The rows of each block are all made from a few directions, up to rounding. Some rows are whole; the others are cut short, and each is followed by the rest of it.
Made from 2 directions:
[[-1.84  4.93 -0.54 -0.46  1.69 -2.81 -3.13  0.52 -2.61 -3.26 -1.73  0.64
   1.85  0.84]
 [ 2.24 -5.92  0.69  0.33 -1.96  3.29  3.73 -0.49  3.25  3.75  2.01 -0.74
  -2.31 -1.02]
 [-1.40  4.91  0.44 -4.71  2.96 -4.42 -3.76  3.08 -0.50 -6.29 -3.01  1.10
   0.25  0.66]
 [ 1.45 -3.87  0.43  0.32 -1.32  2.19  2.46 -0.39  2.07  2.53  1.35 -0.50
  -1.47 -0.67]]
Cut rows, each with the rest of it:
[ 0.15 -0.65 -0.14  0.97] => [-0.50  0.72  0.55 -0.61 -0.10  1.08  0.50 -0.18  0.10 -0.07]
[-0.50  1.36 -0.13 -0.22] => [ 0.49 -0.81 -0.88  0.20 -0.67 -0.96 -0.50  0.18  0.48  0.23]
[ 0.20 -0.12  0.37 -1.53] => [ 0.42 -0.52 -0.16  0.92  0.83 -1.03 -0.43  0.15 -0.63 -0.09]
[ 1.29 -2.78  0.86 -2.16] => [-0.22  0.66  1.40  1.16  2.67  0.10  0.24 -0.09 -1.96 -0.58]
[ 3.22 -7.50  1.73 -3.27] => [-1.38  2.76  4.18  1.59  5.94  2.11  1.43 -0.53 -4.32 -1.46]
[-0.38  0.64 -0.38  1.29] => [-0.19  0.15 -0.20 -0.75 -1.01  0.55  0.19 -0.07  0.75  0.17]
[-0.51  1.11 -0.33  0.82] => [ 0.10 -0.28 -0.57 -0.44 -1.05 -0.07 -0.11  0.04  0.76  0.23]

Made from 2 directions:
[[-1.28  1.68 -2.02  0.22  0.65  0.15  1.16 -0.42  1.81 -0.13 -0.02 -0.56
  -1.52  1.80]
 [-3.83  5.74 -7.65 -0.23  2.87  0.36  1.79 -0.50  6.88  1.64 -0.15 -2.28
  -3.71  6.80]
 [-0.90  1.51 -2.15 -0.25  0.88  0.07  0.06  0.04  1.94  0.82 -0.05 -0.67
  -0.70  1.91]]
Cut rows, each with the rest of it:
[-0.29  0.62 -0.98 -0.24  0.45  0.01 -0.28  0.15  0.89] => [ 0.62 -0.03 -0.33 -0.08  0.87]
[-2.25  3.63 -5.07 -0.46  2.02  0.18  0.44 -0.02  4.58] => [ 1.70 -0.12 -1.56 -1.87  4.51]
[ 0.18 -0.35  0.54  0.12 -0.24 -0.01  0.11 -0.07 -0.49] => [-0.31  0.02  0.18  0.08 -0.48]

Made from 3 directions:
[[ 6.62  1.38 -5.66 -0.54  0.90  0.91  0.95  3.34 -1.97 -0.69  3.75  1.36
   1.39 -3.60]
 [ 1.56 -0.13  1.00  0.22  3.47 -1.09  0.87 -0.31  0.53 -0.09  1.03  1.17
  -0.56 -1.77]
 [ 0.75 -0.89 -0.09 -1.33  0.96  1.20  0.19  1.79 -2.10  0.43 -0.58 -0.12
   1.81 -0.37]
 [-6.24 -0.72  4.54  1.00 -2.00 -1.05 -1.08 -3.54  2.47  0.40 -3.12 -1.36
  -1.85  3.59]
 [-1.16 -0.88  2.05 -0.38  1.35 -0.09  0.09 -0.30 -0.18  0.38 -1.08 -0.08
   0.22  0.34]]
Cut rows, each with the rest of it:
[-2.07 -0.58  2.02  0.07  0.08 -0.28 -0.24 -0.99  0.50  0.27 -1.27 -0.39] => [-0.34  1.05]
[-1.50 -0.71  1.71 -0.26  0.42  0.03 -0.12 -0.40 -0.07  0.33 -1.17 -0.31] => [0.15 0.74]
[ 1.26 -0.70 -0.47 -1.22  1.09  1.10  0.28  1.85 -2.01  0.33 -0.18  0.05] => [ 1.71 -0.69]
[-0.90  0.50 -0.88  0.36 -2.46  0.24 -0.55 -0.34  0.40 -0.15 -0.20 -0.60] => [-0.30  1.04]
[-2.44 -0.41  1.88  0.25 -0.63 -0.30 -0.40 -1.24  0.76  0.22 -1.33 -0.55] => [-0.55  1.39]
[ 2.45 -0.24 -2.39 -1.41  0.00  1.71  0.21  2.82 -2.67  0.16  0.48 -0.01] => [ 2.24 -0.99]
[-2.37 -0.36  0.73 -0.17 -2.12  0.58 -0.71 -0.38 -0.12  0.27 -1.56 -1.02] => [0.23 1.84]
